Here is a tiny trained network, its code and every weight. The questions are about switching its units off for an input and a class, where a switched-off unit gives its printed mean instead of its output.

import numpy as np


def w(rows, s, z=0):
    codes = np.array(rows[::2]) - 128.0
    scale = np.full(codes.shape[1], s)
    scale[-1] = z or s
    return codes * scale


def f(y):
    return y / 2 * (1 + np.tanh(0.7978845608 * (y + 0.044715 * y**3)))


def log_softmax(a):
    a = a - a.max(-1, keepdims=True)
    return a - np.log(np.exp(a).sum(-1, keepdims=True))


def net(x, mask):
    res = np.array(x, float).reshape(1, 5) / 4 @ E
    y = f(res @ A[0][:, :-1].T + A[0][:, -1])
    res = res + np.where(mask, y, B[0][:, -1]) @ B[0][:, :-1]
    return log_softmax(res[-1] @ U[:, :-1].T + U[:, -1])


A, B = {}, {}
E = w([
[124,35,195],'x0',
[98,81,65],'x1',
[128,128,128],'x2',
[255,96,103],'x3',
[128,128,128],'x4',
],0.0089)
A[0] = w([
[115,158,16,103],'n1',
[149,106,148,112],'n2',
[145,133,113,145],'n3',
[63,89,187,117],'n4',
[143,114,137,107],'n5',
[163,89,145,78],'n6',
[93,168,126,232],'n7',
[105,154,123,190],'n8',
[221,168,63,150],'n9',
[88,121,156,227],'n10',
[154,133,254,106],'n11',
[79,193,108,234],'n12',
[133,126,127,115],'n13',
[81,191,106,223],'n14',
[101,144,137,255],'n15',
[86,103,176,126],'n16',
[99,26,112,19],'n17',
[119,136,87,121],'n18',
[136,132,128,117],'n19',
[134,127,131,124],'n20',
[142,119,131,117],'n21',
[94,110,156,129],'n22',
[110,124,133,169],'n23',
[164,251,161,212],'n24',
[205,64,141,71],'n25',
[123,130,124,113],'n26',
],0.018,0.0027)
B[0] = w([
[158,33,158,218],'n1',
[138,134,166,159],'n2',
[150,124,116,141],'n3',
[87,94,22,217],'n4',
[141,136,148,141],'n5',
[155,153,184,185],'n6',
[64,130,156,200],'n7',
[91,128,146,168],'n8',
[253,107,24,247],'n9',
[77,108,87,188],'n10',
[145,18,166,233],'n11',
[61,138,200,240],'n12',
[136,130,130,127],'n13',
[65,136,199,235],'n14',
[77,121,128,177],'n15',
[108,98,60,188],'n16',
[101,221,110,205],'n17',
[133,102,142,149],'n18',
[137,132,126,128],'n19',
[134,130,131,129],'n20',
[146,135,139,136],'n21',
[108,117,84,165],'n22',
[109,124,117,144],'n23',
[100,243,72,253],'n24',
[202,176,239,254],'n25',
[125,127,130,126],'n26',
],0.046,0.0087)
U = w([
[53,230,166,111],'0',
[73,46,226,133],'1',
[104,3,84,101],'2',
[86,169,28,253],'3',
[178,212,42,38],'4',
[198,30,87,185],'5',
[171,70,235,55],'6',
[147,254,190,174],'7',
],0.0057,0.0017)

Each question gives the input, the list of numbers given to net, and the class t.
The units are the neurons (one row each of A and B). Each row of codes is followed by its name. A weight is (code - 128) times the scale printed after its matrix; where a second scale follows, it is the last column's (A, B and U).
mask holds one flag per neuron, in row order. A switched-off neuron (its flag False) gives its mean, the last column of its row in B, instead of its output. The means were averaged over made-up inputs and are rounded, as every weight is.
A unit's drop is (log p(t) with every unit on - log p(t) with that unit switched off) / (log p(t) with every unit on - log p(t) with every unit switched off).
The circuit of an input: a set's keep is (log p(t) with only the set's units on - log p(t) with every unit switched off) / (log p(t) with every unit on - log p(t) with every unit switched off). Starting from the 12 units with the biggest drops (on a tie, the unit counted first), units are removed one at a time, each time the one whose removal leaves the highest keep (on an exact tie, the one counted first), for as long as the keep stays at least 0.8.
units of the circuit, in order: the units of the circuit, biggest drop first
most important unit: the unit with the biggest drop
top k neurons: the k neurons with the biggest drops, biggest first
drop when u is switched off: that unit's drop, to one decimal
input [-7,3,-1,-7,-2], class 1: units of the circuit, in order => n1
input [7,1,-2,3,5], class 7: top 2 neurons => n17, n1
input [8,4,-1,-1,-7], class 3: units of the circuit, in order => n17, n4
input [2,-5,6,7,-1], class 6: units of the circuit, in order => n25, n11
input [1,-8,-4,4,-3], class 6: units of the circuit, in order => n11, n25
input [-7,1,3,-4,4], class 1: top 2 neurons => n1, n17
input [1,-5,-5,-4,-3], class 2: top 2 neurons => n11, n25
input [0,7,-2,6,-8], class 5: top 2 neurons => n9, n24
input [1,-2,-5,2,1], class 6: top 4 neurons => n24, n4, n17, n9
input [1,-5,8,-3,8], class 2: top 3 neurons => n11, n25, n17
input [8,1,-3,-1,-3], class 3: top 3 neurons => n17, n1, n4
input [0,2,3,3,0], class 5: top 4 neurons => n24, n12, n14, n17
input [6,-2,6,6,-2], class 6: top 2 neurons => n11, n24
input [2,5,2,-8,3], class 3: most important unit => n4
input [-1,8,-7,5,-2], class 5: top 3 neurons => n9, n1, n24
input [1,-4,3,7,8], class 6: top 4 neurons => n25, n11, n17, n4
input [-7,1,1,-2,-4], class 1: drop when n11 is switched off => -0.1
input [-8,2,-8,-7,-6], class 1: drop when n1 is switched off => 3.2
input [2,-6,1,8,-1], class 6: drop when n11 is switched off => 3.3
input [-5,6,5,0,2], class 1: most important unit => n25
